Below are the code and all the weights of a small trained network. Each question names an input and a class and asks about switching units off, where a switched-off unit gives its printed mean instead of its output.

import numpy as np


def w(rows, s, z=0):
    codes = np.array(rows[::2]) - 128.0
    scale = np.full(codes.shape[1], s)
    scale[-1] = z or s
    return codes * scale


def f(y):
    return np.maximum(y, 0)


def log_softmax(a):
    a = a - a.max(-1, keepdims=True)
    return a - np.log(np.exp(a).sum(-1, keepdims=True))


def net(x, mask):
    res = np.array(x, float).reshape(1, 4) / 4 @ E
    y = f(res @ A[0][:, :-1].T + A[0][:, -1])
    res = res + np.where(mask, y, B[0][:, -1]) @ B[0][:, :-1]
    return log_softmax(res[-1] @ U[:, :-1].T + U[:, -1])


A, B = {}, {}
E = w([
[131,77,121,122,98,131,200,255],'x0',
[127,108,38,120,246,125,45,188],'x1',
[130,26,148,134,195,129,184,71],'x2',
[124,28,140,125,47,131,29,121],'x3',
],0.0049)
A[0] = w([
[123,145,127,124,137,128,104,86,66],'N0',
[128,201,123,131,90,126,87,162,41],'N1',
[136,133,156,135,74,136,170,101,58],'N2',
[130,148,128,143,146,123,149,131,88],'N3',
[128,29,129,122,47,137,29,122,38],'N4',
[120,141,151,127,62,129,179,98,50],'N5',
[124,87,124,129,100,130,200,252,43],'N6',
[125,121,101,129,177,128,94,158,61],'N7',
[131,106,118,129,111,119,166,191,58],'N8',
[129,235,119,122,209,127,217,138,39],'N9',
[127,140,155,121,83,128,163,109,62],'N10',
[125,93,126,122,103,132,173,219,34],'N11',
[135,29,135,134,187,119,179,76,21],'N12',
[130,215,119,124,81,113,83,173,30],'N13',
[129,128,116,128,125,120,132,127,252],'N14',
[121,185,120,135,94,124,99,163,55],'N15',
[126,7,140,122,207,121,205,48,14],'N16',
[131,212,110,132,80,126,83,169,30],'N17',
[129,81,141,144,157,128,154,97,96],'N18',
[129,143,159,133,68,129,180,87,73],'N19',
[133,133,151,130,61,131,184,88,59],'N20',
[134,96,135,129,112,125,178,216,68],'N21',
[118,123,97,123,204,131,76,178,52],'N22',
[127,184,133,122,143,124,54,16,34],'N23',
[133,122,110,121,166,117,100,152,65],'N24',
[139,115,92,128,210,118,72,176,62],'N25',
[125,54,140,133,75,128,40,131,41],'N26',
[122,171,128,121,144,126,77,36,36],'N27',
[122,142,173,123,43,125,200,80,43],'N28',
[132,74,133,135,83,116,78,134,53],'N29',
[125,112,107,132,189,128,85,156,48],'N30',
[120,83,141,128,158,129,149,104,60],'N31',
[135,139,157,130,69,123,174,99,51],'N32',
[126,118,98,130,170,134,99,148,59],'N33',
[133,144,133,125,137,132,107,90,72],'N34',
[133,190,126,133,170,128,77,12,35],'N35',
[128,225,123,133,214,129,216,135,48],'N36',
[124,72,130,133,83,123,81,127,43],'N37',
[127,132,137,130,141,125,123,141,255],'N38',
[134,122,107,125,174,134,97,152,72],'N39',
[127,203,132,133,179,133,197,137,32],'N40',
[127,223,117,123,71,129,73,193,80],'N41',
[121,115,106,126,183,139,89,154,55],'N42',
[129,124,111,123,198,124,77,175,74],'N43',
[130,103,120,114,107,127,167,206,50],'N44',
],0.012,0.0057)
B[0] = w([
[131,116,133,152,149,114,120,146,147],'N0',
[127,158,125,116,129,176,121,201,167],'N1',
[131,183,131,142,112,116,124,106,171],'N2',
[121,121,131,118,112,116,140,137,141],'N3',
[132,75,116,57,56,47,144,165,227],'N4',
[129,197,123,146,111,108,123,110,177],'N5',
[126,81,121,205,207,92,114,156,206],'N6',
[130,185,124,141,119,109,126,111,169],'N7',
[127,108,136,174,159,103,123,157,159],'N8',
[130,72,126,65,51,61,115,160,225],'N9',
[119,181,142,136,121,105,126,121,161],'N10',
[136,105,141,191,173,87,109,167,173],'N11',
[127,167,125,105,138,197,131,227,188],'N12',
[132,164,128,109,130,187,130,214,178],'N13',
[129,78,121,110,138,181,150,23,250],'N14',
[126,153,129,112,131,172,130,177,160],'N15',
[127,177,126,97,142,233,125,241,219],'N16',
[122,165,122,109,129,186,127,212,176],'N17',
[127,136,131,111,138,178,125,149,168],'N18',
[128,187,118,143,119,111,117,81,189],'N19',
[131,193,119,139,121,109,136,92,185],'N20',
[122,94,120,183,184,107,122,142,183],'N21',
[126,209,136,155,106,104,130,100,198],'N22',
[125,96,126,214,200,79,128,167,212],'N23',
[130,173,118,136,121,114,121,118,156],'N24',
[126,211,133,145,115,103,138,82,209],'N25',
[128,88,133,87,59,68,126,165,198],'N26',
[126,99,133,191,183,97,119,158,186],'N27',
[133,219,117,146,116,101,131,80,208],'N28',
[124,107,130,97,82,87,125,159,169],'N29',
[121,197,132,147,117,113,129,114,172],'N30',
[136,146,136,118,135,156,131,170,150],'N31',
[121,192,140,146,110,110,124,113,173],'N32',
[133,184,125,135,124,112,116,115,160],'N33',
[122,115,127,150,142,118,112,140,145],'N34',
[134,74,125,204,196,86,125,166,212],'N35',
[124,66,125,68,47,73,121,155,225],'N36',
[132,109,125,104,72,93,107,158,166],'N37',
[120,76,146,101,141,190,129,3,253],'N38',
[132,176,125,139,123,114,134,109,165],'N39',
[136,107,129,86,70,70,131,167,182],'N40',
[131,152,135,88,159,231,146,162,214],'N41',
[128,190,126,145,119,114,131,113,169],'N42',
[136,194,131,151,110,110,134,93,195],'N43',
[128,106,128,184,164,96,124,166,167],'N44',
],0.037,0.0058)
U = w([
[127,197,119,140,118,109,129,67,125],'0',
[128,62,115,61,74,81,119,141,86],'1',
[123,70,124,189,215,105,108,141,111],'2',
[121,142,122,82,150,230,131,180,92],'3',
[119,59,133,91,151,188,144,2,252],'4',
],0.008,0.0028)

Each question gives the input, the list of numbers given to net, and the class t.
The units are the neurons (one row each of A and B). Each row of codes is followed by its name. A weight is (code - 128) times the scale printed after its matrix; where a second scale follows, it is the last column's (A, B and U).
mask holds one flag per neuron, in row order. A switched-off neuron (its flag False) gives its mean, the last column of its row in B, instead of its output. The means were averaged over made-up inputs and are rounded, as every weight is.
A unit's drop is (log p(t) with every unit on - log p(t) with that unit switched off) / (log p(t) with every unit on - log p(t) with every unit switched off).
The circuit of an input: a set's keep is (log p(t) with only the set's units on - log p(t) with every unit switched off) / (log p(t) with every unit on - log p(t) with every unit switched off). Starting from the 12 units with the biggest drops (on a tie, the unit counted first), units are removed one at a time, each time the one whose removal leaves the highest keep (on an exact tie, the one counted first), for as long as the keep stays at least 0.8.
units of the circuit, in order: the units of the circuit, biggest drop first
k most important neurons: the k neurons with the biggest drops, biggest first
drop of u: that unit's drop, to one decimal
input [6,8,8,2], class 0: 3 most important neurons : N25, N22, N43
input [-5,3,-5,-5], class 1: units of the circuit, in order : N9
input [8,-2,8,-8], class 1: 4 most important neurons : N36, N9, N40, N23
input [8,6,0,-6], class 2: 3 most important neurons : N6, N21, N11
input [-6,-5,5,-5], class 2: 2 most important neurons : N35, N23
input [7,-7,5,6], class 0: 2 most important neurons : N28, N20
input [7,7,-5,4], class 0: 4 most important neurons : N25, N22, N43, N35
input [-2,2,-5,5], class 1: 4 most important neurons : N4, N16, N26, N12
input [-7,3,8,-1], class 3: 4 most important neurons : N16, N12, N6, N18
input [7,7,-6,3], class 0: 2 most important neurons : N25, N22
input [-7,-3,-1,6], class 2: 2 most important neurons : N23, N35
input [6,2,3,-6], class 1: 3 most important neurons : N36, N9, N40
input [-4,-3,7,8], class 1: 2 most important neurons : N4, N26
input [0,0,-1,4], class 1: units of the circuit, in order : N4
input [1,5,-4,-6], class 1: 2 most important neurons : N9, N36
input [0,-6,8,2], class 3: drop of N16 : 1.8
input [6,4,4,-8], class 1: drop of N36 : 0.2
input [-8,3,5,-5], class 2: drop of N4 : 0.0
